Below are the code and all the weights of a small trained network. Each question names an input and a target symbol and asks about switching units off, where a switched-off unit gives its printed mean instead of its output.

import numpy as np


def w(rows, s, z=0):
    codes = np.array(rows[::2]) - 128.0
    scale = np.full(codes.shape[1], s)
    scale[-1] = z or s
    return codes * scale


def f(y):
    return y / 2 * (1 + np.tanh(0.7978845608 * (y + 0.044715 * y**3)))


def softmax(a):
    e = np.exp(a - a.max(-1, keepdims=True))
    return e / e.sum(-1, keepdims=True)


def log_softmax(a):
    a = a - a.max(-1, keepdims=True)
    return a - np.log(np.exp(a).sum(-1, keepdims=True))


def net(x, mask):
    ids = ['ΘΨβγηω'.index(c) for c in x.split()]
    T = len(ids)
    res = E[ids] + P[:T]
    u = 0
    for l in range(3):
        q, k, v = (res @ M[l].T for M in (Q, K, V))
        z = softmax(np.where(np.tri(T) > 0, q @ k.T / 3**0.5, -1e9)) @ v
        res = res + np.where(mask[u], z, O[l][:, -1]) @ O[l][:, :-1]
        u += 1
        y = f(res @ A[l][:, :-1].T + A[l][:, -1])
        res = res + np.where(mask[u : u + 4], y, B[l][:, -1]) @ B[l][:, :-1]
        u += 4
    return log_softmax(res[-1] @ U[:, :-1].T + U[:, -1])


Q, K, V, O, A, B = {}, {}, {}, {}, {}, {}
E = w([
[48,254,131,135,128],'Θ',
[128,146,91,69,123],'Ψ',
[181,158,137,190,155],'β',
[150,173,180,117,133],'γ',
[147,136,124,115,168],'η',
[176,145,71,151,105],'ω',
],0.0091)
P = w([
[66,102,155,200,83],'0',
[169,208,58,107,109],'1',
[193,226,50,76,93],'2',
[201,235,47,83,73],'3',
[204,211,43,42,48],'4',
[177,216,2,52,23],'5',
[133,171,29,64,6],'6',
],0.0026)
Q[0] = w([
[58,119,134,115,80],'L0H0',
[90,32,133,168,146],'L0H0',
[110,36,209,172,251],'L0H0',
],0.023)
K[0] = w([
[127,156,189,148,160],'L0H0',
[159,150,162,50,139],'L0H0',
[199,6,140,22,111],'L0H0',
],0.025)
V[0] = w([
[92,128,104,142,140],'L0H0',
[189,144,217,116,111],'L0H0',
[255,82,117,189,142],'L0H0',
],0.0065)
O[0] = w([
[147,127,106,112,175,126],'L0H0',
[108,154,205,161,67,150],'L0H0',
[217,244,206,81,252,253],'L0H0',
],0.0047,0.0016)
A[0] = w([
[101,33,192,132,144,84],'L0N0',
[165,99,252,198,119,216],'L0N1',
[127,71,176,139,207,18],'L0N2',
[153,2,90,149,53,1],'L0N3',
],0.011,0.0021)
B[0] = w([
[34,105,81,140,206,30],'L0N0',
[34,235,1,131,42,247],'L0N1',
[75,94,173,164,11,44],'L0N2',
[138,214,95,170,29,80],'L0N3',
],0.0069,0.0015)
Q[1] = w([
[145,146,122,83,143],'L1H0',
[112,97,85,119,102],'L1H0',
[73,4,209,159,172],'L1H0',
],0.033)
K[1] = w([
[98,66,111,177,128],'L1H0',
[148,138,130,50,162],'L1H0',
[229,216,245,122,250],'L1H0',
],0.024)
V[1] = w([
[143,151,130,150,88],'L1H0',
[92,142,159,2,128],'L1H0',
[71,176,189,163,157],'L1H0',
],0.015)
O[1] = w([
[170,157,53,145,110,232],'L1H0',
[2,97,184,162,87,1],'L1H0',
[41,201,59,35,193,159],'L1H0',
],0.0082,0.0047)
A[1] = w([
[11,119,173,123,98,3],'L1N0',
[249,69,175,205,135,190],'L1N1',
[126,2,184,125,152,64],'L1N2',
[196,19,221,51,189,27],'L1N3',
],0.008,0.0045)
B[1] = w([
[217,125,30,189,167,123],'L1N0',
[170,131,92,1,37,254],'L1N1',
[191,153,106,239,85,115],'L1N2',
[116,222,71,208,92,117],'L1N3',
],0.01,0.0058)
Q[2] = w([
[167,250,132,83,143],'L2H0',
[125,222,63,34,80],'L2H0',
[83,185,62,31,59],'L2H0',
],0.023)
K[2] = w([
[107,86,67,141,103],'L2H0',
[4,95,109,102,102],'L2H0',
[49,131,109,141,148],'L2H0',
],0.028)
V[2] = w([
[8,81,163,156,67],'L2H0',
[116,225,72,224,57],'L2H0',
[61,165,115,138,186],'L2H0',
],0.014)
O[2] = w([
[116,91,181,1,212,6],'L2H0',
[164,22,166,227,212,222],'L2H0',
[91,52,49,115,170,129],'L2H0',
],0.01,0.018)
A[2] = w([
[71,42,159,101,81,3],'L2N0',
[40,174,93,43,116,179],'L2N1',
[126,124,252,82,115,108],'L2N2',
[116,113,156,118,216,85],'L2N3',
],0.016,0.0027)
B[2] = w([
[168,166,109,253,140,170],'L2N0',
[218,129,210,84,230,193],'L2N1',
[72,35,210,175,57,176],'L2N2',
[21,162,88,73,98,254],'L2N3',
],0.013,0.0077)
U = w([
[164,72,8,47,44,6],'Θ',
[86,116,174,142,60,89],'Ψ',
[139,126,66,230,155,89],'β',
[27,169,54,87,108,254],'γ',
[138,224,133,101,177,140],'η',
[124,250,91,113,17,145],'ω',
],0.002,0.0026)

Each question gives the input, a string of symbols that net reads in full, and the target symbol t.
The units are the heads (3 rows each of Q, K, V and O) and the neurons (one row each of A and B). Each row of codes is followed by its name. A weight is (code - 128) times the scale printed after its matrix; where a second scale follows, it is the last column's (O, A, B and U).
mask holds one flag per unit, layer by layer, with each layer's heads first. A switched-off unit (its flag False) gives its mean, the last column of its rows in O or B, instead of its output. The means were averaged over made-up inputs and are rounded, as every weight is.
A unit's drop is (log p(t) with every unit on - log p(t) with that unit switched off) / (log p(t) with every unit on - log p(t) with every unit switched off).
The circuit of an input: a set's keep is (log p(t) with only the set's units on - log p(t) with every unit switched off) / (log p(t) with every unit on - log p(t) with every unit switched off). Starting from the 12 units with the biggest drops (on a tie, the unit counted first), units are removed one at a time, each time the one whose removal leaves the highest keep (on an exact tie, the one counted first), for as long as the keep stays at least 0.8.
units of the circuit, in order: the units of the circuit, biggest drop first
most important unit: the unit with the biggest drop
top k neurons: the k neurons with the biggest drops, biggest first
top k neurons in layer l: the k neurons of layer l with the biggest drops, biggest first
drop of u: that unit's drop, to one decimal
input ω β Ψ β Ψ, target ω: units of the circuit, in order	(L2H0, L1H0, L1N1, L0N1)
input β η Θ ω γ, target Θ: top 2 neurons	(L1N1, L0N3)
input Θ β Ψ, target β: top 2 neurons	(L2N0, L1N1)
input Θ γ ω ω β η, target Θ: units of the circuit, in order	(L0H0, L1H0, L1N1, L2H0)
input η β β β β ω, target η: top neuron	(L2N1)
input Θ ω β β Θ, target Θ: top 2 neurons in layer 0	(L0N3, L0N1)
input β η Ψ γ Ψ Ψ, target β: units of the circuit, in order	(L0N1, L2H0, L1H0, L1N1)
input Θ β γ, target γ: units of the circuit, in order	(L2H0, L2N3, L1H0)
input ω ω γ β η γ, target ω: top 2 neurons	(L1N1, L0N1)
input β Θ ω Ψ ω γ, target Θ: top 2 neurons	(L0N3, L1N1)
input Ψ β γ η η Ψ, target Ψ: top 2 neurons	(L2N2, L0N1)
input ω β β γ ω β Ψ, target ω: top 2 neurons	(L0N1, L1N1)
input η ω Ψ β, target η: drop of L1N0	0.1
input Ψ ω η γ, target Ψ: drop of L2H0	0.8
input ω ω β η Θ ω β, target Θ: drop of L2N0	0.0
input β ω β Θ β η, target γ: most important unit	L0H0
input Ψ ω η β ω, target Ψ: drop of L0H0	0.3
